Rows lie near named flat spaces through zero. A row that begins with a name and a colon came from that space; any other row is followed by the name of its block's space that it lies nearest.
qcmt: [ -5  39  18 -11 -29   6  12  -5   8  10   4 -39  -8  25  21   9 -17 -17
 -28 -18]
qcmt: [  5  -1  12  -7  -9  -9  -4  -1  -6 -21  -2 -29  -4  -3   7   3 -10  29
  24  11]
mrfg: [ 20  27   0 -17 -34  14 -44 -19  24  36 -16 -15   0  33  -4  13 -53 -44
 -28 -52]
qcmt: [-21  46  15  10  -6  23  13 -22 -21  14   1  24   6  24   4   1 -35 -64
 -16 -25]
mrfg: [  4  -2  -2 -22  10  -8  22  19  15   0 -11 -26 -11  28  17   2  -1  35
 -30 -15]
qcmt: [ 19   6  18 -12 -22   2 -23 -17 -27 -25 -11   3   8   6   0  -6 -29   7
  43   8]
mrfg: [ -8  14  52   0  -5   7 -23 -33 -37 -36   1  19 -11 -15   5   2 -38  -5
  56  19]
htqz: [ 17   2  13 -25  27   9  11 -13 -27 -18 -13  27  -2 -10 -17 -38   7 -12
   8  10]
htqz: [-18 -17 -12  16  39   2  -2   2  11   3  -2  -3  -5 -15 -17 -13   9  32
   1   0]
znql: [  8   8  12  -8  -7   4  -9  -9  -1  -3  -4 -11  -4   0   3   0  -8   3
   3  -4]
bnnf: [  5  19  16   3 -23  24 -21 -16   0  15   5  31   5  13   9  -2   7 -15
 -11  -8]
znql: [-11  19  42   0 -15   1  -6 -28 -42 -35   8  16  -5 -14  -2 -10 -30 -26
  55  30]
hlbd: [ 34  11  11 -27 -45 -16   2   5  -1 -13  -3 -55   0   1  21  27 -10  -7
   5   1]
bnnf: [  8 -19   9 -19 -47 -37 -15  15  26  -2  18 -28 -22  -9  12  29  -5 -22
   8  24]
mrfg: [ 21  11  -6   0  -3  19  23   7 -38 -17 -15  32  34  33  24  -5  16  38
   4  -6]
znql: [ 36 -16  12 -10 -16   7 -61 -13  26  12  -8  -3  -8 -19   6  31  -1  12
   2 -17]
htqz: [-29  -5 -23  23 -11 -29  24  20  20  11  22 -47  -5 -16   0  30  -4 -29
  -6   8]
mrfg: [ -9  -9  24  -2   0 -14 -17 -11   2 -14  11 -10 -23 -33  -8   7 -13 -16
  28  22]
bnnf: [ 10   9 -17  -1  -1  18  -4   0   6  26  -9  29  14  25  -2  -5   3 -20
 -32 -28]
znql: [  2   8  -4 -18 -20  -7   8   8  10  13   1   1  -4  26   1  -5 -11 -34
 -23  -7]
htqz: [-31  -8 -30  22 -52 -34  31  40  20   7  32 -32   7  24  19  18  16   4
  -5  28]
bnnf: [ 24  -8  47 -14 -34 -17 -50 -22  13  -7  14 -20 -32 -58  14  64 -21 -56
  26  10]
hlbd: [  5 -10   3  12 -32 -15  -1   4 -11 -10  21  11   7 -28   6  23  17 -33
  27  32]
mrfg: [ 21  -1 -35   7  18  20 -28  -2   9  17 -35 -17  26  30  -9   0 -27  53
 -10 -53]
hlbd: [ -5 -11  -5   7 -11 -17   1  13  20   7  13 -21  -9 -14   8  26   9  -6
  -6   6]
qcmt: [-22  -3 -15  15  17  -3   3  -5   2   2   8  -9   0 -19 -32 -30   3  -9
  12  15]
htqz: [-49  -6   6  23 -17 -23  22  16   9   0  34  10 -17   1  11  11   7 -19
   4  34]
qcmt: [ 36 -12 -12 -17 -15   1 -27   3   4   1 -19   1  12  17   1   3  -9  23
   5 -15]
mrfg: [  3 -16  -7  15  15  -4  -3   1  -4  -8   4  -5   5 -35  -8  10  17   8
  18  12]
htqz: [-20 -23 -16  18  -7 -28  15  32  10 -13   6 -27   0  16  28  37  -7  56
  11   7]
znql: [-19   1 -39  20 -20   0  10  26  25  28   5  -5  18  49   8  -3   9  28
 -31 -15]
htqz: [-20  -3  47 -17 -37  -4 -17   0   6   2  22  87 -31  36  29   5  -6 -34
  -6  23]
hlbd: [ 32 -48 -11 -17  21 -21  -6  16  18 -10   2 -14 -12 -57 -14   0  55  24
   8  29]
htqz: [-33  -2 -18  18 -12 -19  41  23  -7  -9  21  -7   7  12   1 -17  17   8
   9  33]
znql: [ -4 -28 -14  25   3  -3 -28  -2 -12  -3   3  54  15 -17 -15  10  -6 -13
  37  14]
hlbd: [-34 -27 -39  45  48   9   5   8  -2  11   4  51  19 -10 -30 -25  24  20
   8   8]
qcmt: [ -9   3   2  -2 -32 -15  -4  -6  -1  -4  19 -13  -4 -15 -22 -23  -2 -40
  24  33]
bnnf: [-29   4 -27   3  56   3  42   7  -1   7  -9  -9   0   9 -32 -51   3   7
 -23  -7]
znql: [ 13  13  -2 -25 -27  -3   0   4  14  16  -4 -10  -4  30   4  -3 -15 -29
 -27 -16]
htqz: [ 35  13 -23 -28 -66 -12  15  23  -5   4  -7 -13  27  56  19   3  -9 -17
 -14  -8]
hlbd: [-35 -18 -59  61 -33  -4 -16  36  53  54  21   5  24  40  20  45  14  30
 -36 -24]
mrfg: [  6 -28 -15  -6 -24 -20  -6  13  16  -3  21  -7  -2 -24 -23 -34  47   7
  18  49]
hlbd: [ -3  -3  -5 -14   8   1 -37  -9  16  15 -23  14  -9  39 -16  -7 -63  -4
  -4 -35]
znql: [-37  36   1  17 -27   1  55  12 -20  -5  21  -6  12  39  22 -14   8  -4
 -10  16]
mrfg: [ 19 -17   2  -9   0 -14 -13   5   5  -6  -7 -12  -6 -15   8  33 -12  -1
   8  -6]
bnnf: [ 16 -11 -12 -19 -18 -11   7  15 -11  -5  -6  37  10  30   2  -9  -5 -15
   3   7]
bnnf: [ -6 -10   9  -9 -13  -1 -18   4  23  13   9  28 -16  16   3  -9  11   4
 -14   7]
qcmt: [ 10 -14 -18  -6 -14 -15   1  21  22  15   0  -8   0  12  12  27   2  -5
 -22 -12]
qcmt: [ 10 -18  25 -12 -15 -17  -4   5   4 -11  17  16 -20 -29  16  25  22 -23
   8  28]
hlbd: [ 37   0  42 -48 -22  -6 -40 -19  14  -2  -8  -7 -32 -12   5  15 -25 -37
  -2  -6]
htqz: [-45  19  -5  48   1  -6  39   3 -25 -20  20 -40  15 -15   8  13  -2  16
  30  21]
hlbd: [ -7   4  -8   3  39   4  33   1 -17 -14  -7 -19   5 -13 -12 -25  13  23
   2   4]
hlbd: [  3   7   4 -13 -31  -5  -5   4  -9  -8  -7  11   6  47  13  -5 -30  10
   9  -3]
bnnf: [ 25  -8  18  -1  -9   9 -27  -3  -7  -2 -11  40   3   6  34  54 -12   3
   2 -22]
bnnf: [ -9   5  -5  -3  15   2  11   0   6  10  -2  -1  -6   3 -10 -11  -4 -17
 -18  -9]
hlbd: [-56   4  16   4   8 -28  50  15 -20 -28  16   3 -20  23  10 -11 -27  -4
  18  33]
bnnf: [ 16  17  20  10 -54  15 -42 -20   8  10  17  -8   6 -15  10  16  13 -11
  12   7]
qcmt: [-21 -19  22  10  19 -20   5  -3  -6 -20  19   6 -24 -51  -4  16   6 -22
  28  35]
znql: [ 51  -2   5 -22  -7   2 -18 -15 -20  -9 -14   6  11 -33  -9  16  -3 -46
  17  -5]
znql: [ 25   4  15  21  -5  20 -10 -17 -42 -17   1  45  26 -35  16  34  18 -19
  32   7]
htqz: [ -9  39 -16  17 -32  29  -6 -16  -1  31   8   9  26  26 -18 -35   3 -36
 -17 -12]
mrfg: [  6  -3  19   2   0  -1 -49 -28  11  -5  -1 -37 -15 -43 -22   5 -26  -2
  34   2]
bnnf: [ 32 -16 -28  -2 -14   2 -32   3  20  24  -7   6  14  -7 -13  12   7 -18
 -10 -17]
mrfg: [-16  13   1  11  10  17 -13 -16  -5   1  -6   2   5  13 -16 -31 -15  23
  10  -6]
qcmt: [-28   2  -7  17  12  -8  36  18   3   1   9 -11  -2   9  18  18   7  13
 -17  -1]
znql: [ -4 -18   4  20  16   6 -25  -8  -4  -6   1  26   2 -21  -3  11   3  20
  24   5]
[ -2   4 -46   2  32  13   7   8   3  16 -33  -8  24  50 -22 -35 -28  41
 -21 -43]  znql
[ 49 -54 -32  15  -1 -15 -76   3  50  20  -7 -53   3 -74 -15  66  15  24
  16 -17]  bnnf
[-31  35   0   7  30  18  29  -7  -8   5 -14 -18   1  39   0 -22 -32  18
 -24 -32]  hlbd
[ 29   8  22 -33 -10   9   0  -9 -25 -16 -12  33   2  15   7 -17   0 -10
   6   5]  htqz
[-14  20  15  -5  19  -1  22  -7   0  -3   0 -37 -16  -9   2   3 -15 -13
 -13  -9]  hlbd
[ -8  34  25  -2  31  14  62 -11 -52 -32  -1  -4   5 -15  11 -14  13 -12
   5  11]  znql
[  1  -1  -4 -35  40  -4   5  -3   9   5 -25  -5 -20  18 -27 -34 -37 -14
 -22 -24]  znql
[-30 -10  14  24  42   6  19  -6 -18  -9  18  54  -9 -39  -8  -7  32 -19
  10  28]  qcmt
[-30  26  21   3  -8  -9  18  -9   8  -1  18 -54 -22 -14  -1  -1 -14 -25
  -3  10]  qcmt
[-24   6   2  32  27  -6  11 -13   4   0  18 -54 -10 -70 -16  25   4 -33
  11   8]  htqz
[ 14  -5  11  13  -9  12 -54 -23  27  18   9 -20  -9 -48 -12  17  14  -6
   6  -3]  bnnf
[ -7 -25 -16  16  15  -8  -9   7   7  -1   3   4   2 -20 -13   1  10  17
  15  11]  znql
[ 24 -40 -44  -6   8 -17 -23  22  30  16 -15 -11   8   0 -16   8   3  24
  -7 -15]  qcmt
[  0  21  13  -1 -13   8   0 -15 -10   4   5   6   1  -5  -3  -1  -7 -44
  -1  -1]  htqz
[  4   0   8  14 -17  14  -4   3  15  17  21  19   0 -16  20  15  56   3
 -22  10]  hlbd
[  5   1 -30   6 -20 -10  18  22   1  -2  -5 -40  22  27  13   8   0  39
  -3  -7]  hlbd
[  7  -4  10 -10  -9   2 -13   1  15   8   2   7 -10   4   9   5  10   5
 -13  -2]  hlbd
[ 60 -11  29 -46  -8  -3 -72 -26  24  -5 -30 -50 -25 -27  -4  29 -43  10
  14 -30]  qcmt
[ 18   4 -25   6  25  18  18   3 -23   6 -19  31  30   9  -2   2   7 -10
 -15 -26]  znql
[ -1   6 -13 -13  33   7   9  -8 -24  -4 -26  29  10  24 -26 -32 -41 -22
   3 -20]  znql
[-18  -5  11   5  13 -14  13   3   9 -11  11 -36 -19 -25   1   5   8  16
   6  17]  qcmt
[ -4   4   9   8  46  21   4  -8  -5   3 -15  17  -3  -3  10  13  -1  22
 -18 -28]  qcmt
[ -3 -38 -50   4  40 -14  33  42  17   0 -13 -11  11  20  -2 -17  35  84
 -20  -1]  mrfg
[  9  -2  13  13 -25   6 -20 -15 -24  -7  16  53  12 -27  -4   6  14 -48
  33  27]  hlbd
[-30  12 -29  20   9  -7  58  23  -6  -8   9 -52  15  14  -1 -28  24  44
  -7  15]  znql
[  7  22  -3 -12 -28  -4  31   7 -12   0   5 -12   9  15   9  -3   4 -36
 -13   3]  znql

Each name stands for a flat space through zero: a line, a plane or more. A row that begins with a name and a colon came from that space; any other row is followed by the name of the space it lies nearest, among the names in its block.
lzqn: [-20  15  -2  14  -1  22   1   5   1   3  -3  13 -11 -22  -9   0  14   3
   4  -1]
lzqn: [ 12 -11   6  11  18 -49 -36  -6 -17  34  -4   8 -34  45 -16 -23  -3   1
   9  -1]
cgzh: [ 43   9   7 -33  -9  20   5  33  21 -10  32  31  -9 -21  10   7 -15  10
 -10 -32]
mbmp: [  7   1  -6  -4  -2 -17   1  14 -31  -5   6  -8 -25   4 -14  10 -11 -14
  -4 -26]
thfj: [-35  -6   8   5  19 -11   9 -22  25 -13  -8  -5  38   9 -10  -3   9   9
  16 -12]
lzqn: [-51  -1   7  25  -5  35  11   4 -32  15   0   4   8 -56  15 -18   2 -25
   3  23]
hjjp: [  4  37  20  -2   7   9 -15  -2  15 -28  10   2  28  18  14 -23  26  43
 -29 -25]
hjjp: [ -2  11   3  -3   1   7   1   2   7 -26   1  -4  14   4   6   0  20  22
 -22 -19]
mbmp: [-25   3 -11 -21 -24 -22  -9  15  -6 -49  22 -10  11 -10 -20 -48  44   3
 -23 -58]
cgzh: [ 12  10  20   1   9  13  -2  13 -24  15  12  11  -6  -9  21   0 -24   0
  -8  -2]
hjjp: [ -9 -48 -26   4  -9 -19 -11  13   1   5 -13  11 -39  -7 -15 -10  44   0
 -15   1]
cgzh: [  3  -5   2 -13   4 -11  -8   0 -21  17  -7  -6 -10  14   4   1 -15   8
  -1  -5]
lzqn: [-11  52  -4 -19   4  12  18 -23  38 -40 -14 -24  37  28 -26  37  -2  39
  17 -39]
hjjp: [ 47  82   1 -25 -29  10 -15   3  18 -24  28  -6   4  22 -16 -13 -15  12
   7 -23]
thfj: [  2 -19 -16   4 -10 -20  -6   0   7   3   0   2 -16   1 -18 -11  12 -19
  10   9]
hjjp: [ 54 -36  15  -4   7 -32 -28  27  21  22  40  51 -29   2   7 -38  -2 -18
  -3  -1]
thfj: [ 32  75   7  -4 -21  23   1   2 -44  -8  12 -32   0  10  10  11 -41 -10
  -5   4]
hjjp: [  4 -18  20   6  13  14 -18   6  38  30  12  49   2 -18  19 -32  13  14
   3  21]
lzqn: [  4   9  -2 -21  -1 -11  -4  -9  -5   0  -9 -17   6  25  -2   5 -12  18
   1 -12]
thfj: [ 17 -15 -11  21  -1  -6 -19  33 -31   3   0  19 -64  -5  -3  -1  38   4
 -40 -10]
thfj: [ 23 -31 -11 -16  -3  17   6  29  -3   8  -4  21 -36 -19  13  27   7  15
 -26  -7]
mbmp: [ 11   0  -7  10   2  -5   1 -13  21  -3  -9  -6   3  17  -6  11   5  -1
   7  19]
cgzh: [  8 -32 -15 -38 -18 -52  -2 -24  24 -26   3 -36  43  38  -5 -28   1  -7
   6  -2]
hjjp: [  4  28  17   4  17  10  -1   5  14  -7   9  18   3   3  -5   8  -2  19
   2 -27]
thfj: [ -2 -48   3  17  15 -25  -4 -13   1  24 -11   2   1  11  12  -7  -1 -17
   5  38]
mbmp: [ 18  22  11 -20  20  -4  16 -25   9  34 -12 -10  11  32 -11  50 -81  -3
  57   6]
lzqn: [-10  21 -10  35  -6  47  13   3  -3   4 -17   4 -18 -30   3  27  17  -4
  -4  35]
mbmp: [ 12  11   5  -1  -2  -5  -8   9 -21  11  12   4 -16  -1  -1  -7 -17 -11
   3  -6]
hjjp: [  6  17 -33 -13 -34   9 -16   9  22  -7  -6   5 -32  -3 -30 -12  39  16
  -2  -5]
lzqn: [-33  14  10  22  10  22  -6   4  24   0   5  32   2 -28  -9 -21  32  12
   5  -8]
cgzh: [ -7  -6  15 -26  11 -12  -6 -13   1   5  -4  -8  30  21  15 -11 -15  26
  -2 -13]
cgzh: [ 59 -32 -36 -36 -35 -53 -10   7  13 -11  13 -16 -28  31 -25  -6  -5 -28
   4   0]
mbmp: [-15 -25   9  11   1  17   3  10  -1   9   7  19   6 -35  23 -18  10 -10
 -10  18]
hjjp: [-18  18  -9   1 -10  13  -2 -12   0  13 -15  -8  -2  -3 -11   0  -1   4
  17  16]
cgzh: [ 19 -39 -47  -8 -14 -46 -15  -4 -22  28 -37 -22 -69  41 -38  26   5  -9
   9  15]
cgzh: [-20 -45 -26 -25 -12 -41   5 -22 -10  -7 -24 -43  15  27  -9  -2   3  -5
   2   4]
thfj: [  3 -10 -12 -14  10 -17   8 -10  -2   4 -24 -17 -11  30 -16  39 -15  14
   9 -12]
mbmp: [-39  -5  10 -62   1  27  36 -11  33   0   1   1  61 -31   4  16 -48  19
  39 -36]
mbmp: [ 37  -6 -11  34  -4  -4 -10  13 -15   9  -1   6 -47   6   1  11  13 -22
 -17  34]
thfj: [ 18  28 -10   5  -2 -18  -2 -10 -35  -1 -14 -36 -19  39 -15  28 -23  -7
   3   0]
mbmp: [ 16  10 -23 -34 -15  -1  17  11  -1 -19  -2 -15 -17   5 -25  40 -17   5
   6 -39]
thfj: [-23 -75  -5  33  34 -53  -3 -24   8  16 -29  -5  -2  31  -7   4  22 -13
   6  28]
lzqn: [-36  -7   8 -25 -14  34  25  24  28 -37  35  26  42 -72   7 -26  15  -5
  -2 -43]
lzqn: [-32  15  -3 -26 -12  13  -4  18  -9   1  10  15 -10 -31 -18 -21   5  14
   6 -47]
hjjp: [ 47  34  13 -21 -29 -10 -29  -8   4   2  31 -11  26  24  24 -57 -19  -7
  -4  27]
thfj: [ 17  56  30  56 -17  29 -32  28 -56  -6  45  14 -13 -34  38 -70  25 -32
 -46  29]
cgzh: [ 11 -21 -12 -31  -4   8  15   7  47 -22   0  12  10  -6  -4  20  14  24
  -5 -22]
lzqn: [  5   6  -5  -1  -2  -5  11  -8  -8  -7  -5 -20   7  10  -3  19 -17 -10
   6   3]
mbmp: [-20 -31  -7  -3   7 -16  26 -28  50 -19  -6 -11  48   3 -13  12  -2 -16
  32  10]
cgzh: [  3  -8 -11  16   8  -2   3 -19  68 -18 -13  11  14  17 -17  11  38  16
  10  15]
[-29  19  -1  11  -6  44  -9  12   1  15  -9  26 -19 -36   1 -12  31  26
  -8   3]  lzqn
[ 18 -38 -21  -7 -12  19 -10  33  63  17  10  69 -50 -42 -19  -7  43   9
   4   1]  hjjp
[-15  -3 -25  -8 -27  16  15 -12  -7   6 -19 -26   3 -15  -4  12  -9 -17
  15  32]  hjjp
[-46 -29 -12  10   7  15  35 -14 -22  -3 -33 -28  16 -20   6  41  -5 -11
   3  15]  hjjp
[  1 -12  -2  20  11 -40   3 -38 -15  12 -19 -41  18  45  -5  10 -29 -33
  26  42]  thfj
[ 44  44  21   6   6  15 -20  19  14  14  28  39 -24   2   1  -9 -13   8
   3  -9]  cgzh
[  9  31  -1   0 -21  31   4  25  -6 -25  22   9  -6 -33   5  -8  15  -3
 -21 -16]  thfj
[  3  -7  -2  -9  -1   1   8  18 -27   5   6   2 -20 -15  -1  15 -19 -11
  -2 -18]  mbmp
[ 45  25  21  -2  12  -9 -27   4   8  25  16  24 -17  30   5 -12 -21  15
   4   0]  cgzh
[-19  -3 -17   9   3 -30   0  -3 -41 -13 -19 -31 -23  24 -25  16  11  -4
  -8 -24]  hjjp
[ 25 -30 -31 -22 -39  -8   6   9   0 -11   5 -17 -10 -11   1  -5   6 -28
  -9  22]  hjjp
[  3 -46  15  -6  33  -9  12 -29  55  -7 -20  -1  54  31  31  19   6  35
  -8  21]  cgzh
[-13   9 -14 -47 -25 -16  10   9  10 -40  22 -13  20  -9 -29 -15  -2  -3
  11 -63]  mbmp
[-42  33   6  17   7  27  26 -10  28 -32   3   1  36 -27 -19  12  10  -3
  22 -20]  lzqn
[ -8 -13 -13   1  -6  -4  -2   1  -2   4  -9  -1 -14  -3  -8  -1  13  -2
   0   5]  hjjp
[  4   8   6  13  -4  -6 -20  15 -30   3  13   6 -21  -4   4 -29  14  -6
 -20  -5]  mbmp
[-34 -44 -15  17  13   3   9   4   2  28 -25  21 -33 -24 -17  22  14  -7
  15  10]  hjjp
[ 25 -16 -32 -18 -32 -40  -6  11 -30 -42   4 -41 -17  25 -11  -8  26 -13
 -37 -20]  hjjp
[-20  -7  32   2  26   1 -29  -3   8  39   2  36   8   1  19 -42   4  31
   1   0]  thfj
[ 36 -13  -7 -12 -13 -13 -17  22  21 -10  22  23 -21   0  -3 -23  23   2
 -17 -12]  hjjp
[ -2  -7  -8  -4 -11   5  -9   1  13   1  -3   5  -2  -5   3 -18  23  10
  -9  11]  hjjp
[ 40  61  43  -4  10 -10 -32 -16  67 -15  46  27  53  36   6 -60  -4  22
  15  -9]  cgzh
[ 11   2  -3  22  -2 -32 -16   4 -21  -9  10  -7 -20  18 -14 -20  15 -21
  -9  -3]  mbmp
[-23  10   0 -18  -8   8  -2   4 -18   6  -2  -3   0 -12  -3 -11  -6   9
   3 -19]  lzqn
[-53 -65   2  27  27   2  20 -14 -19  44 -33   4  -1 -27  12  21 -12 -23
  20  41]  hjjp
